Below is a small trained network, with its code and all its weights. Each question gives an input and a class and asks what happens when units are switched off, that is, made to give their printed mean instead of their output.

import numpy as np


def w(rows, s, z=0):
    codes = np.array(rows[::2]) - 128.0
    scale = np.full(codes.shape[1], s)
    scale[-1] = z or s
    return codes * scale


def f(y):
    return y / 2 * (1 + np.tanh(0.7978845608 * (y + 0.044715 * y**3)))


def log_softmax(a):
    a = a - a.max(-1, keepdims=True)
    return a - np.log(np.exp(a).sum(-1, keepdims=True))


def net(x, mask):
    res = np.array(x, float).reshape(1, 3) / 4 @ E
    y = f(res @ A[0][:, :-1].T + A[0][:, -1])
    res = res + np.where(mask, y, B[0][:, -1]) @ B[0][:, :-1]
    return log_softmax(res[-1] @ U[:, :-1].T + U[:, -1])


A, B = {}, {}
E = w([
[197,74,149,206],'x0',
[60,157,222,212],'x1',
[251,233,155,103],'x2',
],0.014)
A[0] = w([
[164,166,174,183,158],'n1',
[87,215,185,163,72],'n2',
[120,184,99,168,86],'n3',
[85,166,90,99,242],'n4',
[102,68,149,176,147],'n5',
[119,56,108,196,168],'n6',
[40,117,154,136,99],'n7',
[112,193,95,94,167],'n8',
[138,226,193,148,221],'n9',
[160,86,89,157,2],'n10',
[98,5,170,193,212],'n11',
],0.019,0.0032)
B[0] = w([
[88,123,146,97,198],'n1',
[212,155,117,162,192],'n2',
[156,122,101,93,140],'n3',
[74,100,148,99,178],'n4',
[145,66,179,156,200],'n5',
[144,78,153,79,205],'n6',
[7,169,89,86,203],'n7',
[129,109,166,105,178],'n8',
[126,191,81,82,208],'n9',
[132,167,129,121,161],'n10',
[131,62,195,136,252],'n11',
],0.019,0.025)
U = w([
[96,49,254,85,161],'0',
[96,148,150,196,2],'1',
[88,129,118,211,22],'2',
[89,164,125,234,7],'3',
[77,220,118,50,209],'4',
[90,152,137,219,10],'5',
[91,164,126,216,4],'6',
[239,163,189,140,218],'7',
],0.014,0.0069)

Each question gives the input, the list of numbers given to net, and the class t.
The units are the neurons (one row each of A and B). Each row of codes is followed by its name. A weight is (code - 128) times the scale printed after its matrix; where a second scale follows, it is the last column's (A, B and U).
mask holds one flag per neuron, in row order. A switched-off neuron (its flag False) gives its mean, the last column of its row in B, instead of its output. The means were averaged over made-up inputs and are rounded, as every weight is.
A unit's drop is (log p(t) with every unit on - log p(t) with that unit switched off) / (log p(t) with every unit on - log p(t) with every unit switched off).
unit that matters most: the unit with the biggest drop
k most important neurons: the k neurons with the biggest drops, biggest first
drop when u is switched off: that unit's drop, to one decimal
input [-5,1,8], class 4: unit that matters most => n9
input [0,-8,-1], class 4: 3 most important neurons => n11; n5; n6
input [8,-8,5], class 7: 2 most important neurons => n7; n9
input [0,-7,0], class 4: 4 most important neurons => n11; n5; n6; n2
input [7,-7,7], class 7: 3 most important neurons => n7; n9; n4
input [6,5,4], class 7: 2 most important neurons => n7; n2
input [4,-8,-1], class 7: 3 most important neurons => n7; n9; n11
input [8,7,6], class 7: 2 most important neurons => n2; n7
input [0,8,7], class 4: 2 most important neurons => n9; n1
input [2,-2,1], class 7: 3 most important neurons => n7; n11; n9
input [6,7,4], class 7: 2 most important neurons => n2; n7
input [-8,4,-5], class 4: drop when n7 is switched off => 1.6
input [3,-8,-1], class 7: drop when n4 is switched off => 0.1
input [2,-5,5], class 7: most important neuron => n7
input [5,-5,2], class 7: drop when n9 is switched off => 0.2
input [3,-5,0], class 7: drop when n11 is switched off => 0.2
